Below is a small trained network, with its code and all its weights. Each question gives an input and a class and asks what happens when units are switched off, that is, made to give their printed mean instead of their output.

import numpy as np


def w(rows, s, z=0):
    codes = np.array(rows[::2]) - 128.0
    scale = np.full(codes.shape[1], s)
    scale[-1] = z or s
    return codes * scale


def f(y):
    return y / 2 * (1 + np.tanh(0.7978845608 * (y + 0.044715 * y**3)))


def log_softmax(a):
    a = a - a.max(-1, keepdims=True)
    return a - np.log(np.exp(a).sum(-1, keepdims=True))


def net(x, mask):
    res = np.array(x, float).reshape(1, 3) / 4 @ E
    y = f(res @ A[0][:, :-1].T + A[0][:, -1])
    res = res + np.where(mask, y, B[0][:, -1]) @ B[0][:, :-1]
    return log_softmax(res[-1] @ U[:, :-1].T + U[:, -1])


A, B = {}, {}
E = w([
[203,38,86,42,218,139,157,43],'x0',
[129,254,208,87,206,25,155,96],'x1',
[121,106,232,172,250,217,145,187],'x2',
],0.009)
A[0] = w([
[116,44,56,122,69,212,104,184,166],'neuron 0',
[106,146,64,85,51,112,173,22,85],'neuron 1',
[227,31,125,33,209,147,180,60,79],'neuron 2',
[221,96,73,54,185,146,144,24,186],'neuron 3',
[81,133,213,207,207,207,112,205,130],'neuron 4',
[57,81,90,184,55,212,130,130,75],'neuron 5',
[98,212,173,64,144,82,146,88,85],'neuron 6',
[2,183,188,195,57,104,54,195,59],'neuron 7',
[154,210,196,111,146,89,203,82,76],'neuron 8',
[111,186,59,126,3,32,88,116,140],'neuron 9',
[102,178,165,113,175,67,156,105,251],'neuron 10',
[108,116,181,149,228,210,176,171,82],'neuron 11',
[98,213,176,95,125,52,167,141,112],'neuron 12',
[139,109,82,139,83,212,116,183,110],'neuron 13',
[78,205,119,201,75,136,140,213,183],'neuron 14',
[136,152,55,94,59,60,85,65,75],'neuron 15',
[178,63,56,190,89,187,95,156,61],'neuron 16',
],0.0076,0.012)
B[0] = w([
[132,68,156,161,111,104,99,97,217],'neuron 0',
[166,179,148,129,103,126,136,171,167],'neuron 1',
[115,220,76,151,155,104,183,104,203],'neuron 2',
[93,140,97,125,141,119,177,114,228],'neuron 3',
[167,137,152,102,69,133,162,165,221],'neuron 4',
[158,118,119,138,139,97,90,103,168],'neuron 5',
[165,117,141,162,160,99,62,119,172],'neuron 6',
[99,249,42,151,196,71,153,121,195],'neuron 7',
[184,136,109,183,162,100,57,108,170],'neuron 8',
[147,142,173,103,82,146,161,174,224],'neuron 9',
[116,59,197,133,110,129,118,95,247],'neuron 10',
[193,176,145,113,94,144,128,200,186],'neuron 11',
[136,114,155,166,145,102,106,102,188],'neuron 12',
[140,120,150,160,135,91,105,102,166],'neuron 13',
[57,157,87,120,156,107,186,94,224],'neuron 14',
[173,194,149,111,108,149,130,180,173],'neuron 15',
[168,144,128,178,156,109,77,110,165],'neuron 16',
],0.015,0.014)
U = w([
[86,175,64,133,168,99,186,105,96],'0',
[224,144,161,105,74,131,148,249,113],'1',
[180,98,141,174,147,89,12,73,111],'2',
[33,33,172,94,80,140,185,92,249],'3',
[120,125,112,91,141,151,91,152,113],'4',
[117,114,114,107,152,159,81,151,113],'5',
[127,109,134,86,120,168,99,143,113],'6',
[117,98,120,84,140,140,88,168,113],'7',
],0.017,0.021)

Each question gives the input, the list of numbers given to net, and the class t.
The units are the neurons (one row each of A and B). Each row of codes is followed by its name. A weight is (code - 128) times the scale printed after its matrix; where a second scale follows, it is the last column's (A, B and U).
mask holds one flag per neuron, in row order. A switched-off neuron (its flag False) gives its mean, the last column of its row in B, instead of its output. The means were averaged over made-up inputs and are rounded, as every weight is.
A unit's drop is (log p(t) with every unit on - log p(t) with that unit switched off) / (log p(t) with every unit on - log p(t) with every unit switched off).
The circuit of an input: a set's keep is (log p(t) with only the set's units on - log p(t) with every unit switched off) / (log p(t) with every unit on - log p(t) with every unit switched off). Starting from the 12 units with the biggest drops (on a tie, the unit counted first), units are removed one at a time, each time the one whose removal leaves the highest keep (on an exact tie, the one counted first), for as long as the keep stays at least 0.8.
units of the circuit, in order: the units of the circuit, biggest drop first
top k neurons: the k neurons with the biggest drops, biggest first
drop when u is switched off: that unit's drop, to one decimal
input [-1,5,6], class 1: units of the circuit, in order => neuron 4
input [5,-7,3], class 2: top 3 neurons => neuron 0; neuron 14; neuron 16
input [-7,3,-8], class 1: top 2 neurons => neuron 9; neuron 15
input [5,6,-6], class 1: top 3 neurons => neuron 15; neuron 1; neuron 14
input [0,-3,0], class 3: top 3 neurons => neuron 8; neuron 6; neuron 7
input [-2,8,-8], class 1: top 2 neurons => neuron 9; neuron 15
input [2,3,-3], class 3: top 3 neurons => neuron 11; neuron 7; neuron 4
input [-4,-4,-1], class 0: top 3 neurons => neuron 14; neuron 10; neuron 7
input [1,4,4], class 1: top 3 neurons => neuron 0; neuron 11; neuron 4
input [3,3,-2], class 3: top 3 neurons => neuron 7; neuron 10; neuron 14
input [-8,-1,7], class 0: top 2 neurons => neuron 7; neuron 14
input [-8,-8,-5], class 0: top 2 neurons => neuron 14; neuron 7
input [-4,-1,4], class 0: top 3 neurons => neuron 14; neuron 9; neuron 7
input [-6,-6,1], class 0: units of the circuit, in order => neuron 7
input [3,2,8], class 1: drop when neuron 13 is switched off => 0.0
input [-4,6,1], class 2: drop when neuron 4 is switched off => 0.0
input [-6,-3,2], class 0: drop when neuron 7 is switched off => 0.2
